Here is a tiny trained network, its code and every weight. The questions are about switching its units off for an input and a class, where a switched-off unit gives its printed mean instead of its output.

import numpy as np


def w(rows, s, z=0):
    codes = np.array(rows[::2]) - 128.0
    scale = np.full(codes.shape[1], s)
    scale[-1] = z or s
    return codes * scale


def norm(h):
    return h / np.sqrt((h * h).mean(-1, keepdims=True) + 1e-5)


def f(y):
    return np.maximum(y, 0)


def log_softmax(a):
    a = a - a.max(-1, keepdims=True)
    return a - np.log(np.exp(a).sum(-1, keepdims=True))


def net(x, mask):
    res = np.array(x, float).reshape(1, 4) / 4 @ E
    u = 0
    for l in range(2):
        y = f(norm(res) @ A[l][:, :-1].T + A[l][:, -1])
        res = res + np.where(mask[u : u + 5], y, B[l][:, -1]) @ B[l][:, :-1]
        u += 5
    return log_softmax(norm(res)[-1] @ U[:, :-1].T + U[:, -1])


A, B = {}, {}
E = w([
[137,54,119,192,124,55,103],'x0',
[196,187,169,154,2,146,7],'x1',
[86,61,37,123,153,209,91],'x2',
[65,167,179,99,117,97,72],'x3',
],0.0049)
A[0] = w([
[85,106,65,80,114,187,56,4],'0.n0',
[109,66,2,153,184,174,115,84],'0.n1',
[212,66,116,163,109,144,100,48],'0.n2',
[64,71,151,120,170,87,109,124],'0.n3',
[137,75,94,99,168,100,161,120],'0.n4',
],0.0078,0.0041)
B[0] = w([
[126,97,254,147,102,31,60,184],'0.n0',
[88,186,29,41,141,155,129,253],'0.n1',
[156,58,210,124,24,184,148,188],'0.n2',
[110,126,159,165,176,159,173,197],'0.n3',
[109,143,97,66,129,173,100,203],'0.n4',
],0.0088,0.0051)
A[1] = w([
[130,23,61,98,139,83,152,248],'1.n0',
[83,115,125,83,239,127,101,172],'1.n1',
[193,2,150,217,25,122,147,131],'1.n2',
[157,142,58,157,134,96,175,190],'1.n3',
[188,170,214,150,116,40,123,165],'1.n4',
],0.0078,0.0017)
B[1] = w([
[79,175,118,185,54,135,22,186],'1.n0',
[203,83,184,193,113,68,117,227],'1.n1',
[198,148,151,255,82,156,224,242],'1.n2',
[59,69,141,170,210,64,100,154],'1.n3',
[97,107,13,93,134,180,101,253],'1.n4',
],0.0078,0.0062)
U = w([
[60,108,4,106,255,138,157,136],'0',
[98,191,102,47,10,204,7,186],'1',
[78,51,234,174,202,43,101,201],'2',
[220,116,127,254,25,190,151,182],'3',
[200,87,148,98,137,133,145,1],'4',
[209,112,133,72,122,121,156,30],'5',
[183,176,246,78,196,135,255,113],'6',
],0.012,0.0066)

Each question gives the input, the list of numbers given to net, and the class t.
The units are the neurons (one row each of A and B). Each row of codes is followed by its name. A weight is (code - 128) times the scale printed after its matrix; where a second scale follows, it is the last column's (A, B and U).
mask holds one flag per neuron, layer by layer. A switched-off neuron (its flag False) gives its mean, the last column of its row in B, instead of its output. The means were averaged over made-up inputs and are rounded, as every weight is.
A unit's drop is (log p(t) with every unit on - log p(t) with that unit switched off) / (log p(t) with every unit on - log p(t) with every unit switched off).
The circuit of an input: a set's keep is (log p(t) with only the set's units on - log p(t) with every unit switched off) / (log p(t) with every unit on - log p(t) with every unit switched off). Starting from all 10 units, units are removed one at a time, each time the one whose removal leaves the highest keep (on an exact tie, the one counted first), for as long as the keep stays at least 0.8.
circuit, biggest first: the units of the circuit, biggest drop first
unit that matters most: the unit with the biggest drop
top k neurons: the k neurons with the biggest drops, biggest first
k most important neurons of layer l: the k neurons of layer l with the biggest drops, biggest first
drop of u: that unit's drop, to one decimal
input [2,-1,6,-2], class 1: most important neuron of layer 0 -> [0.n1]
input [1,-4,8,2], class 1: top 3 neurons -> [0.n1, 1.n0, 0.n0]
input [-6,0,-2,-7], class 6: circuit, biggest first -> [1.n4, 1.n2]
input [5,-2,2,-8], class 1: top 3 neurons -> [0.n1, 1.n0, 0.n2]
input [4,-1,-6,2], class 0: top 2 neurons -> [1.n4, 0.n2]
input [-5,2,-8,-1], class 1: 2 most important neurons of layer 1 -> [1.n4, 1.n2]
input [3,-1,6,-8], class 1: circuit, biggest first -> [0.n1, 1.n0]
input [3,2,3,-6], class 1: top 2 neurons -> [0.n1, 1.n1]
input [0,-7,-3,5], class 2: top 2 neurons -> [1.n1, 1.n2]
input [-7,7,5,-2], class 3: top 2 neurons -> [0.n1, 0.n4]
input [-4,-3,-7,-2], class 0: circuit, biggest first -> [0.n1, 1.n4, 1.n2]
input [-7,-4,8,-1], class 1: circuit, biggest first -> [0.n0, 1.n0]
input [-8,-2,-7,-7], class 0: 2 most important neurons of layer 1 -> [1.n1, 1.n2]
input [-1,0,-1,-7], class 1: 2 most important neurons of layer 0 -> [0.n1, 0.n4]
input [-3,-5,-7,0], class 2: unit that matters most -> 0.n2
input [-3,-3,-7,7], class 0: top 3 neurons -> [1.n4, 1.n2, 0.n1]
input [-5,0,-8,0], class 1: top 2 neurons -> [1.n4, 1.n2]
input [-3,0,2,1], class 2: top 2 neurons -> [0.n2, 1.n0]
input [-8,8,4,-5], class 3: top 3 neurons -> [0.n1, 1.n2, 0.n4]
input [3,-8,-1,7], class 2: unit that matters most -> 1.n1
input [2,-1,7,-5], class 1: drop of 1.n0 -> 0.1
input [5,1,5,-3], class 1: drop of 1.n1 -> 0.0
input [-8,-3,1,8], class 2: drop of 0.n1 -> 0.1
input [-4,-2,-6,-5], class 0: drop of 0.n1 -> 0.2
